Known rows:
nobran: [0.261,0.013,-0.965,-0.141,-0.470,0.034,0.835,-0.478,0.441,-1.231,0.037,0.034,0.507,-0.071,0.572,0.295,-0.411,-0.896,0.219,0.178,0.579,-0.231,1.082,-2.267,0.332,-0.976,-0.084,0.751,0.481]
plogren: [0.197,-0.028,-0.998,-0.061,-0.496,0.024,0.983,-0.416,0.460,-0.982,0.095,-0.081,0.338,-0.032,0.429,0.209,-0.145,-0.897,0.247,0.181,0.563,-0.196,0.970,-1.901,0.556,-1.113,-0.143,0.675,0.700]
drigik: [-0.441,0.156,-1.309,-0.314,-0.599,0.052,1.381,-1.772,0.140,0.753,0.107,-1.302,-1.962,-0.101,-0.469,0.593,0.432,0.187,-0.421,-0.252,0.332,0.047,2.246,0.247,0.789,-0.256,0.738,0.430,1.792]
kavim: [0.020,0.106,-0.929,0.470,-0.799,-0.215,0.912,-0.481,0.497,0.342,0.336,-0.607,-0.644,-0.162,0.275,0.477,0.182,-1.389,0.127,0.044,0.561,-0.089,1.047,-0.436,1.354,-1.271,-0.466,1.154,1.254]
grutro: [-0.091,0.208,-0.433,0.668,-0.662,-0.107,0.930,-0.687,0.389,-0.229,0.333,-0.431,-0.632,-0.258,0.412,0.775,0.840,-1.537,-0.017,-0.005,0.648,-0.202,1.139,-0.912,1.028,-1.262,-0.285,1.289,1.572]
bresa: [0.252,-0.050,-1.064,-0.032,-0.499,-0.046,0.735,-0.488,0.433,-0.127,0.048,-0.212,0.214,-0.199,0.637,0.602,-0.050,-0.643,0.042,0.072,0.517,-0.127,1.410,-1.961,0.223,-1.128,-0.559,1.303,0.755]
dripligin: [0.004,-0.156,-0.708,-0.208,-0.424,-0.092,0.877,-0.651,0.746,-1.738,-0.039,0.194,1.098,0.238,0.912,0.478,-0.075,-0.539,0.116,0.321,0.321,-0.425,0.957,-1.472,0.146,-0.963,0.176,1.429,0.794]
bistel: [0.169,0.194,-0.838,-0.001,-0.724,0.027,1.009,-0.293,0.519,-1.444,0.179,-0.029,0.708,-0.023,0.500,-0.048,-0.404,-1.274,0.252,0.200,0.626,-0.285,1.019,-1.468,0.720,-0.854,-0.065,0.701,0.731]
posigram: [-0.311,-0.362,2.499,0.550,1.324,-0.018,-2.659,1.116,-1.176,3.504,-0.091,0.425,-1.247,-0.334,-0.609,0.547,1.147,1.805,-0.644,-0.445,-1.066,0.707,-1.896,2.717,-1.734,1.485,-0.249,-0.720,-1.224]
brukle: [0.115,0.184,-1.200,0.086,-0.566,0.246,1.000,-0.655,0.391,-0.522,0.051,0.098,-0.080,0.063,0.143,0.209,-0.552,-0.819,0.166,0.370,0.532,-0.031,1.315,-2.315,0.640,-1.189,0.033,0.364,0.363]
ditri: [-0.082,0.170,2.495,1.824,0.324,-0.548,-2.451,2.600,-0.613,3.064,0.593,0.289,-0.911,-0.069,-0.810,-1.716,0.318,-1.315,0.336,-0.052,-0.692,0.342,-4.300,5.186,1.405,0.799,-1.523,-1.059,-1.211]
lepa: [0.145,0.047,-0.980,0.185,-0.694,-0.070,0.955,-0.373,0.494,-0.565,0.177,-0.122,0.096,-0.064,0.439,0.175,-0.060,-1.188,0.182,0.216,0.574,-0.180,0.926,-1.426,0.923,-1.094,-0.407,0.968,0.779]
lere: [-0.379,0.005,-0.943,-0.307,-0.461,-0.124,1.570,-1.875,0.109,-0.147,0.038,-1.419,-1.727,-0.215,-0.189,1.055,1.005,0.316,-0.491,-0.524,0.265,-0.134,1.820,0.097,0.260,-0.175,0.641,0.918,1.988]
nafin: [0.616,-0.515,1.862,0.564,1.055,-0.282,-2.782,2.673,-0.747,1.757,-0.177,1.098,0.222,-0.012,-0.251,-0.963,-0.438,0.611,0.360,0.063,-1.009,0.454,-3.629,1.522,-0.802,0.706,-1.158,-1.315,-2.755]
livero: [0.996,-1.159,-3.027,-1.986,-0.254,-1.100,2.470,-1.171,0.013,-3.515,-0.809,-2.712,-2.979,-0.270,-0.632,-0.136,-0.451,1.018,0.834,-1.436,-0.185,-0.507,-0.786,-1.131,0.540,-0.056,0.420,-0.737,0.934]
popliron: [0.139,0.014,-0.787,0.143,-0.594,0.073,0.843,-0.638,0.346,-0.810,0.122,0.034,0.077,-0.138,0.542,0.667,0.183,-0.748,0.079,0.142,0.640,-0.173,1.178,-2.201,0.290,-1.146,-0.236,1.057,0.876]
klubris: [-0.540,0.156,-0.630,-0.583,-0.261,0.224,1.981,-1.989,0.024,-3.046,-0.136,-0.883,-0.268,-0.050,-0.289,0.729,0.809,0.049,-0.197,-0.412,0.445,-0.520,1.310,-1.126,-0.502,0.316,1.721,-0.081,1.878]

Facts:
trudalo Ψ [flovuk kodur zabar]
befan Ψ [bresa plimir lumir]
klifim Ψ [soklem klevem griplol klostobes]
noskuplu Ψ [mudrul ditri plufloton grutro lisker]
drigik Ψ [getas drosi ravas plemol flinan]
zotro Ψ [flatridrul vaveflo noven]
grafi Ψ [greflopas zabar]
rogre Ψ [beflasko brukle reskin]
kitrum Ψ [klogri flaflem]
bezin Ψ [drosi grelu]
drepus Ψ [brilen tritradrum volos grutro]
zotrel Ψ [klogri zogrik futrok]
drumo Ψ [grepli]
neska Ψ [durepar griplol volos fafir plemol bepom brukle kegenu klostobes]
stutupu Ψ [grimok brovas tritradrum tratres ginepla]
biflen Ψ [greflopas vaveflo plodes reskin]
plepom Ψ [popliron meflel grutro platon plemol grote deklotre]
vatru Ψ [flebovem stupin dripligin deklotre]
vutak Ψ [seskun sebipla restul ganur brilen gragen]
lere Ψ [ropak bebi]
siza Ψ [nodru riplir flogrus ditri kavim]
govik Ψ [seskun nobran gono]
nipim Ψ [flebovem kodur klezen paplir lisker fluruplor]
zuzes Ψ [zogrik klezen ditri]
koflu Ψ [zabar]
zigor Ψ [bistel meflel klezen stupin]
plider Ψ [trini nifak gitral ropak kegenu]
meklom Ψ [nepi ditri flinan]
gruski Ψ [klesek kavim puska]
klerodrak Ψ [brilen sasi pletraples]
kiflor Ψ [brovas puplo]
klubris Ψ [butatrom paplir tiskotok]
dedum Ψ [grepli lisker]
domustor Ψ [butatrom nafin fludri pifa]
skudagri Ψ [mudrul klezen]
befledrik Ψ [platon]
bruflem Ψ [greflopas plodes]
zuflas Ψ [flatridrul vabol beflasko gragen sitrir kigak klidri]
zunu Ψ [klogri kugigo ziser plufloton bravim]
beras Ψ [trini nefan]
stuklufek Ψ [zeza bepom]
dustos Ψ [bresa klesek dopos koladrem platon]
kekle Ψ [sebipla getas plodes bepom reskin]
stogru Ψ [flebovem vabol peka]
fluplodi Ψ [bedin]
sestas Ψ [gono flebovem zeza plimir ginepla]
posigram Ψ [zisin dopos potra volos sitrir puska]
dufun Ψ [futrok reskin stuviplen kodrim]
vivitru Ψ [restul mudrul soklem sasi ninos]
zasasker Ψ [popliron klelok klidri]
rigral Ψ [zogrik flogrus ninos]
zufol Ψ [klifli zeza fluruplor]
sudros Ψ [nodru foza bepom]
bamin Ψ [flali ginepla]
zurem Ψ [flovuk klezen zeza berer]
zotre Ψ [sasi dripligin zabar]
nafevor Ψ [vadager zeza]
destu Ψ [subus gitral tiflas bebi tiskotok]
suvol Ψ [lepa ditri grutro bebi pustir kavim deklotre]
dipim Ψ [flali zoplis berer foza platon]
pifas Ψ [plufloton fafir]
zestek Ψ [mudrul paplir klotra kodrim]
klapla Ψ [riplir potra vufigri plogren klotra]
brupler Ψ [restul kigak klidri kodrim]
livero Ψ [zogrik brovas nafin flaflem]
{bistel trudalo befan grutro noskuplu drigik grelu puplo mudrul zeza sebipla brukle grafi rogre kitrum drepus sitrir vufigri reskin lumir berer klostobes stuviplen plemol flaflem ginepla biflen brigas kodur plepom restul lisker vutak lere riplir siza govik pifa nipim klidri popliron sasi tratres gitral bresa koflu trini zigor ziser plider griplol vadager futrok plogren grudrel bebi dripligin deklotre gruski klerodrak kiflor klubris dedum brovas klifli kavim brizapal domustor koladrem skudagri nepi vabol zunu beras plimir puska kugigo plufloton stupin dopos klevem stuklufek flatridrul skader kekle sestas fafir dufun zasasker bepom ropak zoplis zufol zabar lepa kegenu paplir bamin gragen grote grimok nafevor flogrus suvol nobran drosi klesek foza dipim nodru subus fluruplor pifas klogri zestek pustir tiskotok klapla plodes brupler ravas livero flali beflasko pletraples peka klelok platon getas} μ 646
{bravim klifim zotro bezin zatrem zotrel drumo neska stutupu greflopas kodrim zisin klotra vatru ganur bedin zuzes brilen durepar nifak klezen meflel meklom volos rekes grepli butatrom vaveflo noven befledrik bruflem zuflas flinan ditri nafin sugru flebovem dustos nefan stogru fluplodi gono posigram soklem vivitru flovuk ninos seskun tritradrum tunester rigral sudros zurem zotre destu kigak zogrik potra fludri tiflas} μ 356

Rows:
No name comes twice in this set of rows, the named rows included.
[-0.380,-0.210,2.581,0.581,1.125,-0.052,-2.448,1.275,-1.026,2.971,-0.023,0.214,-1.115,-0.127,-0.728,-0.049,1.002,1.475,-0.449,-0.415,-1.153,0.571,-2.320,3.344,-1.183,1.634,-0.290,-1.025,-1.219]	destu
[-0.441,-0.384,2.874,0.423,1.638,0.548,-2.198,0.585,-1.468,0.704,-0.401,1.201,-0.588,-0.158,-0.979,0.250,1.041,2.060,-0.412,-0.128,-1.057,0.494,-1.952,0.198,-2.740,1.468,1.359,-2.277,-1.504]	zuflas
[0.778,-0.551,-1.865,-0.620,-0.540,-0.403,1.302,-0.214,0.447,-2.116,-0.287,-0.739,-0.563,-0.132,0.303,-0.048,-0.760,-0.491,0.661,-0.182,0.314,-0.267,0.117,-2.363,0.655,-1.150,-0.289,0.318,0.117]	flaflem
[-0.332,-0.409,1.840,0.919,0.745,0.165,-3.048,1.587,-0.116,4.772,-0.040,2.186,-0.172,0.942,-0.895,-1.578,-1.322,1.395,0.048,1.380,-1.539,0.798,-2.363,3.758,0.659,0.016,0.021,-1.821,-3.280]	greflopas
[-1.080,-1.182,3.248,-0.382,1.545,-0.473,-2.709,0.207,0.188,0.723,-0.607,1.803,1.549,1.213,0.489,-0.235,0.671,3.608,-0.639,0.280,-2.387,-0.126,-2.823,5.708,-2.420,1.559,1.279,0.355,-1.149]	zotre
[0.056,0.079,-0.912,0.160,-0.667,-0.044,1.145,-0.591,0.380,-1.458,0.177,-0.379,-0.311,-0.101,0.181,0.039,0.061,-1.347,0.307,0.005,0.612,-0.288,0.606,-1.287,1.041,-1.073,-0.084,0.605,1.048]	plufloton
[-0.160,0.486,-0.287,0.428,-0.671,0.113,1.377,-0.685,0.441,-2.285,0.296,-0.126,0.809,0.000,0.257,-0.104,0.184,-1.797,0.168,0.131,0.825,-0.483,0.629,-0.986,0.769,-0.657,0.186,0.405,1.296]	lisker
[-1.037,-0.295,1.196,0.319,0.801,0.446,-2.271,0.141,-0.353,6.272,-0.126,1.367,-2.235,1.159,-2.061,-1.643,-1.426,2.782,-0.410,1.235,-1.897,1.081,-1.224,5.422,0.874,0.640,1.493,-3.001,-2.709]	bruflem
[0.250,-0.229,2.456,1.133,1.079,-0.007,-3.184,2.363,-0.810,3.255,0.084,1.380,0.129,-0.113,-0.162,-0.405,0.189,0.459,-0.024,0.232,-0.891,0.621,-2.715,1.425,-0.944,0.740,-1.062,-0.776,-2.312]	volos
[0.244,1.023,-1.867,-2.633,-0.059,0.279,1.655,-0.835,0.041,-1.509,-0.208,-1.698,2.508,-0.120,0.588,0.448,-0.903,1.564,-0.733,-0.977,0.753,-0.265,3.453,-0.054,-1.560,2.830,-0.025,0.589,0.471]	sestas
[0.038,0.012,-0.834,0.358,-0.653,-0.143,1.021,-0.552,0.435,-0.180,0.197,-0.297,-0.439,-0.182,0.385,0.600,0.314,-1.207,0.041,0.009,0.545,-0.146,1.209,-1.209,0.889,-1.202,-0.266,1.179,0.929]	bebi
[-0.631,-0.188,-0.105,-0.364,0.277,0.701,2.202,-2.777,-0.348,-4.618,-0.427,-0.031,-0.789,-0.251,-0.600,1.285,1.047,0.647,-0.239,-0.130,0.407,-0.459,1.508,-4.151,-1.724,-0.338,3.100,-0.879,2.023]	brupler
[-0.336,0.134,1.821,0.370,1.133,0.312,-2.602,1.216,-1.228,5.023,-0.023,0.191,-1.558,-0.171,-1.067,-0.009,0.246,2.072,-0.730,-0.134,-0.956,1.006,-0.912,3.078,-1.095,1.808,-0.200,-1.570,-1.913]	neska
[0.928,-0.761,1.020,0.173,0.764,-0.849,-2.041,3.007,-0.687,0.755,-0.272,0.045,-0.889,-0.030,-0.749,-2.023,-0.773,0.153,1.087,-0.388,-1.127,0.237,-5.355,2.511,0.450,0.868,-1.339,-2.058,-2.737]	zogrik

The same nodes again, as new rows of numbers:
Known rows:
futrok: [-0.421,2.309,-0.005,-0.297,-1.714,1.972,-1.303,2.488,-0.548,0.126,-0.237,0.051,-0.614,0.065]
zoplis: [0.628,1.582,0.139,-1.128,-1.331,1.235,-0.335,2.051,-0.511,-1.823,0.611,0.427,-0.371,0.468]
destu: [-0.282,-4.548,-0.997,0.700,2.522,-3.862,1.239,-5.279,1.292,2.354,-0.274,0.249,1.953,-1.165]
tritradrum: [-0.052,-1.179,0.743,1.834,3.188,0.026,1.200,-7.198,1.600,-0.590,-0.531,0.140,0.874,-0.767]
flali: [0.551,2.044,0.996,-1.074,-0.955,1.781,-0.486,1.642,-0.619,-2.134,0.963,0.375,-0.245,0.670]
brilen: [-0.550,-1.143,0.937,2.213,3.403,-0.934,1.263,-7.340,1.413,-0.001,-0.923,-0.341,-0.182,-0.381]
flatridrul: [-0.147,2.021,1.493,-0.907,-1.627,-1.542,-0.715,1.143,-0.845,-0.098,-0.531,-0.500,-1.495,0.904]
durepar: [-0.059,-2.228,-0.690,2.486,2.923,-1.482,1.565,-7.040,1.021,0.743,-0.471,0.362,-0.115,-1.566]
neska: [0.426,-3.760,-2.274,2.678,2.950,-2.479,2.051,-3.413,1.271,2.387,-1.215,0.266,1.540,-1.867]
bepom: [0.256,1.869,0.120,-0.233,-0.848,1.168,-0.632,1.959,-1.070,-0.650,0.449,0.344,-1.800,0.094]
kekle: [0.865,1.187,-0.533,0.109,-1.185,-0.450,-0.275,5.270,-0.805,1.858,-0.572,-0.035,0.119,-0.449]
ropak: [-0.181,-0.685,-0.210,-1.495,-1.478,-0.164,-1.254,0.738,-1.301,-0.673,1.296,-0.430,-1.200,0.002]
govik: [0.720,1.544,-0.160,-0.696,-0.471,0.647,-0.333,3.928,-1.175,-0.024,-0.077,-0.566,0.738,0.750]
tratres: [0.532,2.394,0.808,-0.836,-0.826,2.410,-1.083,1.823,-1.021,-1.791,0.235,-0.275,0.357,0.322]
zunu: [0.685,0.244,-1.847,-0.028,-1.041,2.756,-0.850,5.107,-0.700,0.802,-0.109,-0.188,1.493,-0.686]
mudrul: [-0.990,1.470,0.339,-0.474,-1.014,2.736,-1.086,1.606,-0.991,-0.770,0.468,-0.534,-1.696,0.972]
grafi: [0.265,0.971,-0.253,-0.797,-0.951,-0.463,-0.461,5.448,-0.653,1.643,0.102,-0.048,-0.222,0.684]

Rows:
No name comes twice in this set of rows, the named rows included.
[0.784,1.962,-0.088,-0.656,-0.879,2.515,-1.036,3.852,-0.667,-0.502,-0.316,-0.186,1.777,-0.154]	kiflor
[-1.331,-2.111,-0.762,1.521,2.056,-1.683,1.347,-7.382,1.359,0.764,-1.502,1.005,0.314,0.113]	klotra
[0.951,0.702,-0.272,-0.297,-1.042,1.559,-0.225,3.770,-1.004,-0.635,0.008,-0.886,0.584,0.048]	drepus
[-0.418,-2.583,-0.994,2.611,3.394,-1.020,1.738,-3.630,1.262,2.519,-1.482,-0.237,1.434,-0.993]	vivitru
[0.097,1.099,-0.892,-0.056,-1.340,0.169,-0.568,5.050,-0.875,1.955,-1.140,-0.211,0.010,0.108]	dufun
[-0.255,-2.459,1.169,1.577,2.662,-1.309,1.878,-6.278,2.429,-0.523,0.448,0.186,-0.078,-0.720]	meflel
[1.092,1.181,-0.215,-1.110,-1.274,-0.252,-0.161,3.652,-0.799,-0.941,0.183,-0.028,1.035,0.637]	befan
[0.271,-3.009,-0.673,2.029,2.382,-1.814,1.934,-3.680,2.143,1.607,-0.113,0.348,1.675,-1.813]	meklom
[0.562,-1.212,-0.601,-0.705,-1.725,0.538,0.068,4.366,-0.386,-0.101,0.990,-0.672,0.920,-0.406]	suvol
[1.306,-0.181,0.482,-0.455,-1.445,0.128,0.447,5.010,-0.298,-0.686,0.833,-0.849,0.301,-0.557]	plepom
[-0.452,-1.757,-0.465,2.075,2.488,-0.218,0.867,-6.002,1.896,0.925,-0.779,0.888,1.368,-1.467]	bravim
[0.645,1.114,0.014,0.174,-0.687,-0.192,-0.193,4.538,-1.275,0.885,-0.741,-1.116,0.409,0.425]	vutak

